Below are the code and all the weights of a small trained network. Each question names an input and a target symbol and asks about switching units off, where a switched-off unit gives its printed mean instead of its output.

import numpy as np


def w(rows, s, z=0):
    codes = np.array(rows[::2]) - 128.0
    scale = np.full(codes.shape[1], s)
    scale[-1] = z or s
    return codes * scale


def norm(h):
    return h / np.sqrt((h * h).mean(-1, keepdims=True) + 1e-5)


def f(y):
    return np.maximum(y, 0)


def softmax(a):
    e = np.exp(a - a.max(-1, keepdims=True))
    return e / e.sum(-1, keepdims=True)


def log_softmax(a):
    a = a - a.max(-1, keepdims=True)
    return a - np.log(np.exp(a).sum(-1, keepdims=True))


def net(x, mask):
    ids = ['αγεζηλξπτφψω'.index(c) for c in x.split()]
    T = len(ids)
    res = E[ids] + P[:T]
    r = norm(res)
    for j in range(3):
        rows = slice(2 * j, 2 * j + 2)
        q, k, v = (r @ M[0][rows].T for M in (Q, K, V))
        z = softmax(np.where(np.tri(T) > 0, q @ k.T / 2**0.5, -1e9)) @ v
        o = O[0][rows]
        res = res + np.where(mask[j], z, o[:, -1]) @ o[:, :-1]
    y = f(norm(res) @ A[0][:, :-1].T + A[0][:, -1])
    res = res + np.where(mask[3:19], y, B[0][:, -1]) @ B[0][:, :-1]
    return log_softmax(norm(res)[-1] @ U[:, :-1].T + U[:, -1])


Q, K, V, O, A, B = {}, {}, {}, {}, {}, {}
E = w([
[122,179,114,110],'α',
[105,167,129,109],'γ',
[120,134,151,183],'ε',
[111,111,174,131],'ζ',
[128,125,188,131],'η',
[112,189,127,163],'λ',
[83,147,77,97],'ξ',
[68,93,67,61],'π',
[114,169,130,130],'τ',
[82,173,106,165],'φ',
[201,196,173,55],'ψ',
[254,222,60,194],'ω',
],0.023)
P = w([
[110,133,87,89],'0',
[144,110,46,101],'1',
[165,48,57,163],'2',
[152,68,94,184],'3',
[105,97,151,175],'4',
[85,90,151,198],'5',
[85,113,188,211],'6',
[57,134,179,215],'7',
[100,161,148,255],'8',
],0.0043)
Q[0] = w([
[3,187,117,215],'h0',
[193,97,115,125],'h0',
[192,73,122,109],'h1',
[151,136,157,166],'h1',
[185,97,101,142],'h2',
[124,211,117,105],'h2',
],0.012)
K[0] = w([
[34,142,102,143],'h0',
[253,209,97,71],'h0',
[86,41,105,90],'h1',
[185,150,71,93],'h1',
[156,46,83,96],'h2',
[242,105,215,129],'h2',
],0.011)
V[0] = w([
[145,177,163,190],'h0',
[195,223,144,113],'h0',
[254,76,147,95],'h1',
[128,202,123,32],'h1',
[112,139,149,204],'h2',
[51,112,155,129],'h2',
],0.011)
O[0] = w([
[78,137,31,193,123],'h0',
[25,136,87,92,130],'h0',
[139,255,70,113,2],'h1',
[90,126,153,183,210],'h1',
[187,66,19,123,142],'h2',
[116,57,157,121,149],'h2',
],0.009,0.0077)
A[0] = w([
[114,201,49,177,164],'n0',
[70,152,140,237,122],'n1',
[105,125,215,234,169],'n2',
[181,62,101,120,43],'n3',
[87,39,110,145,5],'n4',
[54,103,147,91,178],'n5',
[117,154,244,29,201],'n6',
[152,148,253,134,117],'n7',
[179,212,226,120,146],'n8',
[253,107,146,130,213],'n9',
[96,76,192,107,174],'n10',
[113,57,11,78,177],'n11',
[205,129,140,51,200],'n12',
[142,216,145,65,143],'n13',
[107,125,127,8,114],'n14',
[20,9,42,29,192],'n15',
],0.0078,0.0036)
B[0] = w([
[173,141,106,119,165],'n0',
[139,96,178,139,196],'n1',
[224,69,98,168,242],'n2',
[177,139,203,72,144],'n3',
[113,104,134,153,177],'n4',
[122,208,77,150,204],'n5',
[74,138,140,183,206],'n6',
[205,135,107,162,191],'n7',
[177,130,150,184,163],'n8',
[255,49,127,40,168],'n9',
[175,133,113,104,229],'n10',
[99,140,147,30,189],'n11',
[208,167,186,141,150],'n12',
[113,38,91,246,146],'n13',
[115,200,134,166,160],'n14',
[108,197,111,47,254],'n15',
],0.0062,0.0079)
U = w([
[80,158,139,127,72],'α',
[23,105,217,130,42],'γ',
[131,119,45,97,33],'ε',
[137,104,87,89,10],'ζ',
[111,108,77,85,103],'η',
[61,80,73,128,232],'λ',
[146,151,240,63,125],'ξ',
[198,129,145,82,143],'π',
[67,87,99,117,64],'τ',
[62,41,49,145,47],'φ',
[87,237,167,170,227],'ψ',
[187,211,2,123,253],'ω',
],0.0094,0.0027)

Each question gives the input, a string of symbols that net reads in full, and the target symbol t.
The units are the heads (2 rows each of Q, K, V and O) and the neurons (one row each of A and B). Each row of codes is followed by its name. A weight is (code - 128) times the scale printed after its matrix; where a second scale follows, it is the last column's (O, A, B and U).
mask holds one flag per unit, heads first, then neurons. A switched-off unit (its flag False) gives its mean, the last column of its rows in O or B, instead of its output. The means were averaged over made-up inputs and are rounded, as every weight is.
A unit's drop is (log p(t) with every unit on - log p(t) with that unit switched off) / (log p(t) with every unit on - log p(t) with every unit switched off).
The circuit of an input: a set's keep is (log p(t) with only the set's units on - log p(t) with every unit switched off) / (log p(t) with every unit on - log p(t) with every unit switched off). Starting from the 12 units with the biggest drops (on a tie, the unit counted first), units are removed one at a time, each time the one whose removal leaves the highest keep (on an exact tie, the one counted first), for as long as the keep stays at least 0.8.
units of the circuit, in order: the units of the circuit, biggest drop first
heads that matter: for each layer, one digit per head in row order, 1 if its drop is at least 0.15 and else 0, layers parted by /
drop of u: that unit's drop, to one decimal
input ε ε τ ω ω ψ λ, target ω: heads that matter	011
input φ η λ η π ζ η φ, target φ: units of the circuit, in order	(h2; h1)
input π α ψ ψ π, target ψ: heads that matter	111
input ω α ε ω τ, target ω: units of the circuit, in order	(h2)
input π ε η ω ψ, target ω: heads that matter	111
input ω γ φ, target ω: heads that matter	011
input γ λ π λ ψ, target ψ: heads that matter	100
input γ γ π φ ε η φ, target φ: heads that matter	001
input π π π π π ψ η π, target ξ: heads that matter	100
input ψ φ λ η, target φ: units of the circuit, in order	(h0; h2)
input γ ζ ω ε ω γ, target ω: heads that matter	010
input φ ψ γ, target ψ: heads that matter	001
input λ τ φ γ α, target φ: units of the circuit, in order	(h1; h0)
input π π λ, target π: heads that matter	100
input ψ ξ φ, target ψ: units of the circuit, in order	(h2)
input ψ ψ α, target ψ: drop of h2	0.2
input φ α ψ α γ, target ψ: drop of h2	0.7
input φ λ λ, target φ: drop of h0	0.4
